Below are the code and all the weights of a small trained network. Each question names an input and a class and asks about switching units off, where a switched-off unit gives its printed mean instead of its output.

import numpy as np


def w(rows, s, z=0):
    codes = np.array(rows[::2]) - 128.0
    scale = np.full(codes.shape[1], s)
    scale[-1] = z or s
    return codes * scale


def f(y):
    return np.maximum(y, 0)


def log_softmax(a):
    a = a - a.max(-1, keepdims=True)
    return a - np.log(np.exp(a).sum(-1, keepdims=True))


def net(x, mask):
    res = np.array(x, float).reshape(1, 7) / 4 @ E
    y = f(res @ A[0][:, :-1].T + A[0][:, -1])
    res = res + np.where(mask, y, B[0][:, -1]) @ B[0][:, :-1]
    return log_softmax(res[-1] @ U[:, :-1].T + U[:, -1])


A, B = {}, {}
E = w([
[81,130,146,208,103,171],'x0',
[136,63,171,147,175,171],'x1',
[116,155,74,177,145,121],'x2',
[39,147,63,61,186,178],'x3',
[102,97,117,146,181,57],'x4',
[68,238,196,174,135,181],'x5',
[247,173,151,88,177,195],'x6',
],0.011)
A[0] = w([
[59,159,139,149,142,156,147],'N1',
[126,101,72,113,159,8,128],'N2',
[201,129,177,152,118,212,140],'N3',
[106,150,128,36,159,129,149],'N4',
[140,122,116,120,148,38,2],'N5',
[49,166,141,146,159,160,139],'N6',
[136,163,119,78,143,152,223],'N7',
[104,26,110,107,80,42,187],'N8',
[130,124,107,23,203,157,118],'N9',
[140,149,124,154,222,128,221],'N10',
[146,218,137,122,55,149,166],'N11',
[106,147,130,17,179,135,139],'N12',
[90,179,107,130,103,116,171],'N13',
[114,109,48,132,142,22,141],'N14',
[158,124,84,163,112,235,137],'N15',
[38,111,13,121,77,109,113],'N16',
[147,165,156,161,52,122,150],'N17',
[19,193,141,148,168,153,140],'N18',
[183,109,146,106,157,79,153],'N19',
[130,124,118,79,170,145,72],'N20',
[112,132,195,173,81,121,237],'N21',
],0.014,0.0049)
B[0] = w([
[136,36,97,161,125,203,195],'N1',
[160,202,120,185,121,63,219],'N2',
[41,138,114,54,162,108,229],'N3',
[164,53,52,86,117,195,192],'N4',
[183,167,119,141,155,107,165],'N5',
[120,2,117,169,144,237,203],'N6',
[95,155,95,86,129,122,189],'N7',
[155,162,172,132,29,95,251],'N8',
[159,130,54,97,159,132,217],'N9',
[102,86,106,134,97,145,180],'N10',
[118,170,143,5,105,71,213],'N11',
[158,128,24,86,126,152,207],'N12',
[101,86,95,102,75,128,181],'N13',
[134,168,175,167,140,33,219],'N14',
[121,157,73,104,240,127,188],'N15',
[4,154,169,34,26,99,237],'N16',
[124,162,103,54,89,111,195],'N17',
[141,33,117,150,77,214,229],'N18',
[195,133,87,148,93,144,192],'N19',
[154,131,90,120,126,148,166],'N20',
[111,130,97,137,99,169,211],'N21',
],0.0097,0.017)
U = w([
[107,106,158,106,2,128,207],'0',
[135,170,208,165,227,125,9],'1',
[159,103,29,89,181,213,232],'2',
[129,147,150,70,234,71,2],'3',
[99,225,139,75,134,50,172],'4',
[107,81,156,240,148,216,7],'5',
[236,188,110,252,136,90,100],'6',
],0.0094,0.004)

Each question gives the input, the list of numbers given to net, and the class t.
The units are the neurons (one row each of A and B). Each row of codes is followed by its name. A weight is (code - 128) times the scale printed after its matrix; where a second scale follows, it is the last column's (A, B and U).
mask holds one flag per neuron, in row order. A switched-off neuron (its flag False) gives its mean, the last column of its row in B, instead of its output. The means were averaged over made-up inputs and are rounded, as every weight is.
A unit's drop is (log p(t) with every unit on - log p(t) with that unit switched off) / (log p(t) with every unit on - log p(t) with every unit switched off).
The circuit of an input: a set's keep is (log p(t) with only the set's units on - log p(t) with every unit switched off) / (log p(t) with every unit on - log p(t) with every unit switched off). Starting from the 12 units with the biggest drops (on a tie, the unit counted first), units are removed one at a time, each time the one whose removal leaves the highest keep (on an exact tie, the one counted first), for as long as the keep stays at least 0.8.
circuit, biggest first: the units of the circuit, biggest drop first
unit that matters most: the unit with the biggest drop
top k neurons: the k neurons with the biggest drops, biggest first
drop when u is switched off: that unit's drop, to one decimal
input [-2,-7,5,8,-1,-3,-4], class 0: circuit, biggest first => (N16)
input [2,6,3,-4,6,8,5], class 5: top 2 neurons => (N12 N9)
input [-3,8,6,-5,-6,3,-2], class 2: top 4 neurons => (N16 N14 N8 N2)
input [-3,-7,-1,3,1,-3,-7], class 4: top 2 neurons => (N14 N2)
input [-1,-6,-7,-3,5,4,3], class 4: top 2 neurons => (N18 N6)
input [1,7,-2,-5,-8,-4,4], class 2: top 3 neurons => (N14 N16 N8)
input [3,5,2,6,8,4,-8], class 5: top 2 neurons => (N6 N1)
input [1,-1,-2,7,6,8,-7], class 5: top 2 neurons => (N6 N1)
input [-2,7,-8,-2,7,3,1], class 2: top 2 neurons => (N16 N8)
input [-5,4,4,5,6,-8,4], class 6: top 2 neurons => (N2 N14)
input [-5,7,7,-4,-8,5,4], class 4: drop when N11 is switched off => 0.1
input [2,5,5,-1,-6,6,-5], class 2: drop when N14 is switched off => 0.3
input [6,-6,8,-4,-4,-7,5], class 4: drop when N7 is switched off => 0.0
input [3,2,3,-1,-6,0,2], class 3: drop when N16 is switched off => 0.2
input [-7,5,-7,-7,-4,-7,1], class 6: top 2 neurons => (N16 N19)
input [-2,0,-4,-7,2,-6,-7], class 6: unit that matters most => N2
